Below are the code and all the weights of a small trained network. Each question names an input and a target symbol and asks about switching units off, where a switched-off unit gives its printed mean instead of its output.

import numpy as np


def w(rows, s, z=0):
    codes = np.array(rows[::2]) - 128.0
    scale = np.full(codes.shape[1], s)
    scale[-1] = z or s
    return codes * scale


def f(y):
    return np.maximum(y, 0)


def softmax(a):
    e = np.exp(a - a.max(-1, keepdims=True))
    return e / e.sum(-1, keepdims=True)


def log_softmax(a):
    a = a - a.max(-1, keepdims=True)
    return a - np.log(np.exp(a).sum(-1, keepdims=True))


def net(x, mask):
    ids = ['ΛΦδζμστψ'.index(c) for c in x.split()]
    T = len(ids)
    res = E[ids] + P[:T]
    u = 0
    for l in range(3):
        q, k, v = (res @ M[l].T for M in (Q, K, V))
        z = softmax(np.where(np.tri(T) > 0, q @ k.T / 2**0.5, -1e9)) @ v
        res = res + np.where(mask[u], z, O[l][:, -1]) @ O[l][:, :-1]
        u += 1
        y = f(res @ A[l][:, :-1].T + A[l][:, -1])
        res = res + np.where(mask[u : u + 8], y, B[l][:, -1]) @ B[l][:, :-1]
        u += 8
    return log_softmax(res[-1] @ U[:, :-1].T + U[:, -1])


Q, K, V, O, A, B = {}, {}, {}, {}, {}, {}
E = w([
[76,100,209],'Λ',
[138,129,190],'Φ',
[240,148,44],'δ',
[67,7,157],'ζ',
[36,165,106],'μ',
[183,157,122],'σ',
[128,129,90],'τ',
[103,186,94],'ψ',
],0.014)
P = w([
[240,130,224],'0',
[249,142,204],'1',
[244,134,204],'2',
[237,133,183],'3',
[252,161,161],'4',
[223,136,163],'5',
[243,143,129],'6',
[222,146,119],'7',
[224,143,107],'8',
[201,149,93],'9',
[176,143,73],'10',
[161,132,65],'11',
[207,154,100],'12',
],0.004)
Q[0] = w([
[105,148,120],'L0H1',
[117,189,7],'L0H1',
],0.019)
K[0] = w([
[108,168,181],'L0H1',
[6,144,117],'L0H1',
],0.014)
V[0] = w([
[189,252,176],'L0H1',
[61,81,73],'L0H1',
],0.0021)
O[0] = w([
[90,166,219,255],'L0H1',
[4,54,140,31],'L0H1',
],0.0016,0.0007)
A[0] = w([
[188,163,254,208],'L0N1',
[70,152,130,50],'L0N2',
[170,192,111,75],'L0N3',
[59,222,154,253],'L0N4',
[234,157,180,198],'L0N5',
[60,151,139,38],'L0N6',
[69,133,163,40],'L0N7',
[101,147,118,170],'L0N8',
],0.0079,0.0028)
B[0] = w([
[149,106,43,218],'L0N1',
[152,106,196,135],'L0N2',
[70,69,166,178],'L0N3',
[143,3,116,193],'L0N4',
[98,33,76,254],'L0N5',
[144,109,107,136],'L0N6',
[132,119,124,136],'L0N7',
[135,130,161,145],'L0N8',
],0.015,0.0052)
Q[1] = w([
[57,253,204],'L1H1',
[101,170,152],'L1H1',
],0.033)
K[1] = w([
[157,4,118],'L1H1',
[115,86,112],'L1H1',
],0.036)
V[1] = w([
[183,41,95],'L1H1',
[149,3,144],'L1H1',
],0.0068)
O[1] = w([
[199,140,187,231],'L1H1',
[254,138,166,254],'L1H1',
],0.0091,0.0089)
A[1] = w([
[49,72,113,164],'L1N1',
[123,65,59,52],'L1N2',
[141,115,19,85],'L1N3',
[2,199,95,82],'L1N4',
[156,200,163,90],'L1N5',
[72,189,136,118],'L1N6',
[168,195,75,69],'L1N7',
[171,249,117,254],'L1N8',
],0.0076,0.0041)
B[1] = w([
[151,151,195,147],'L1N1',
[98,205,208,255],'L1N2',
[154,241,239,239],'L1N3',
[209,46,165,128],'L1N4',
[79,110,43,128],'L1N5',
[164,58,124,128],'L1N6',
[86,79,155,129],'L1N7',
[255,59,68,138],'L1N8',
],0.0095,0.0045)
Q[2] = w([
[155,241,171],'L2H1',
[17,238,2],'L2H1',
],0.007)
K[2] = w([
[95,80,109],'L2H1',
[253,49,207],'L2H1',
],0.015)
V[2] = w([
[82,24,107],'L2H1',
[181,114,4],'L2H1',
],0.02)
O[2] = w([
[81,9,84,94],'L2H1',
[35,112,211,253],'L2H1',
],0.015,0.0063)
A[2] = w([
[1,189,185,191],'L2N1',
[189,95,87,57],'L2N2',
[163,111,195,110],'L2N3',
[151,130,156,84],'L2N4',
[170,104,202,107],'L2N5',
[71,151,89,21],'L2N6',
[211,94,146,100],'L2N7',
[30,201,150,4],'L2N8',
],0.0077,0.0036)
B[2] = w([
[218,113,127,168],'L2N1',
[164,103,152,150],'L2N2',
[94,154,97,232],'L2N3',
[123,129,116,164],'L2N4',
[90,157,93,247],'L2N5',
[170,253,166,128],'L2N6',
[122,151,85,212],'L2N7',
[119,107,89,135],'L2N8',
],0.017,0.013)
U = w([
[135,99,133,74],'Λ',
[145,126,147,20],'Φ',
[141,130,135,118],'δ',
[161,95,118,157],'ζ',
[155,85,105,137],'μ',
[152,131,134,87],'σ',
[207,91,254,251],'τ',
[105,97,157,217],'ψ',
],0.0098,0.0032)

Each question gives the input, a string of symbols that net reads in full, and the target symbol t.
The units are the heads (2 rows each of Q, K, V and O) and the neurons (one row each of A and B). Each row of codes is followed by its name. A weight is (code - 128) times the scale printed after its matrix; where a second scale follows, it is the last column's (O, A, B and U).
mask holds one flag per unit, layer by layer, with each layer's heads first. A switched-off unit (its flag False) gives its mean, the last column of its rows in O or B, instead of its output. The means were averaged over made-up inputs and are rounded, as every weight is.
A unit's drop is (log p(t) with every unit on - log p(t) with that unit switched off) / (log p(t) with every unit on - log p(t) with every unit switched off).
The circuit of an input: a set's keep is (log p(t) with only the set's units on - log p(t) with every unit switched off) / (log p(t) with every unit on - log p(t) with every unit switched off). Starting from the 12 units with the biggest drops (on a tie, the unit counted first), units are removed one at a time, each time the one whose removal leaves the highest keep (on an exact tie, the one counted first), for as long as the keep stays at least 0.8.
units of the circuit, in order: the units of the circuit, biggest drop first
most important unit: the unit with the biggest drop
top k neurons: the k neurons with the biggest drops, biggest first
k most important neurons of layer l: the k neurons of layer l with the biggest drops, biggest first
drop when u is switched off: that unit's drop, to one decimal
input Λ ζ Λ, target μ: units of the circuit, in order	L2H1
input δ ψ Λ Φ μ ζ μ Λ, target μ: units of the circuit, in order	L2H1; L0N4
input δ μ Φ σ δ ψ μ μ τ τ ψ, target τ: units of the circuit, in order	L1H1; L2N1; L0N5; L2H1
input ψ δ σ δ ψ τ ζ Λ Λ δ ζ τ σ, target τ: top 3 neurons	L0N5; L1N2; L2N7
input Λ Φ σ Φ, target σ: top 2 neurons	L0N1; L0N4
input ψ μ σ ψ δ τ δ, target τ: top 4 neurons	L0N4; L2N1; L0N5; L1N2
input ζ σ Λ, target σ: top 2 neurons	L0N5; L0N4
input ψ μ ψ, target ψ: 2 most important neurons of layer 1	L1N3; L1N2
input δ σ Φ, target δ: top 2 neurons	L0N1; L2N5
input μ ζ ζ ζ, target μ: units of the circuit, in order	L2H1; L0N4
input σ μ σ Φ ψ τ τ τ Λ, target τ: units of the circuit, in order	L2N1; L0N4; L2H1
input Φ τ δ δ Φ Φ δ τ δ ζ τ μ, target τ: top 3 neurons	L0N2; L2N1; L0N4
input δ δ μ μ δ ζ μ, target μ: units of the circuit, in order	L2H1; L0N1; L1N3
input σ δ ζ δ ζ δ δ μ δ τ, target τ: 4 most important neurons of layer 2	L2N1; L2N7; L2N5; L2N3
input τ Φ τ δ, target τ: 3 most important neurons of layer 1	L1N2; L1N3; L1N8
input Φ τ ζ, target τ: most important unit	L2H1
input μ Φ μ τ, target τ: top 2 neurons	L2N1; L0N4
input Λ δ Φ ζ σ Φ, target σ: top 3 neurons	L0N1; L1N3; L0N5
input δ Λ μ Φ μ Φ τ Φ ζ Φ ζ τ μ, target τ: top 3 neurons	L0N4; L2N1; L0N2
input Φ δ ζ μ, target μ: drop when L0N4 is switched off	-0.2
input Λ ζ Φ ζ ψ σ ψ μ δ τ Λ, target τ: drop when L1N2 is switched off	0.3
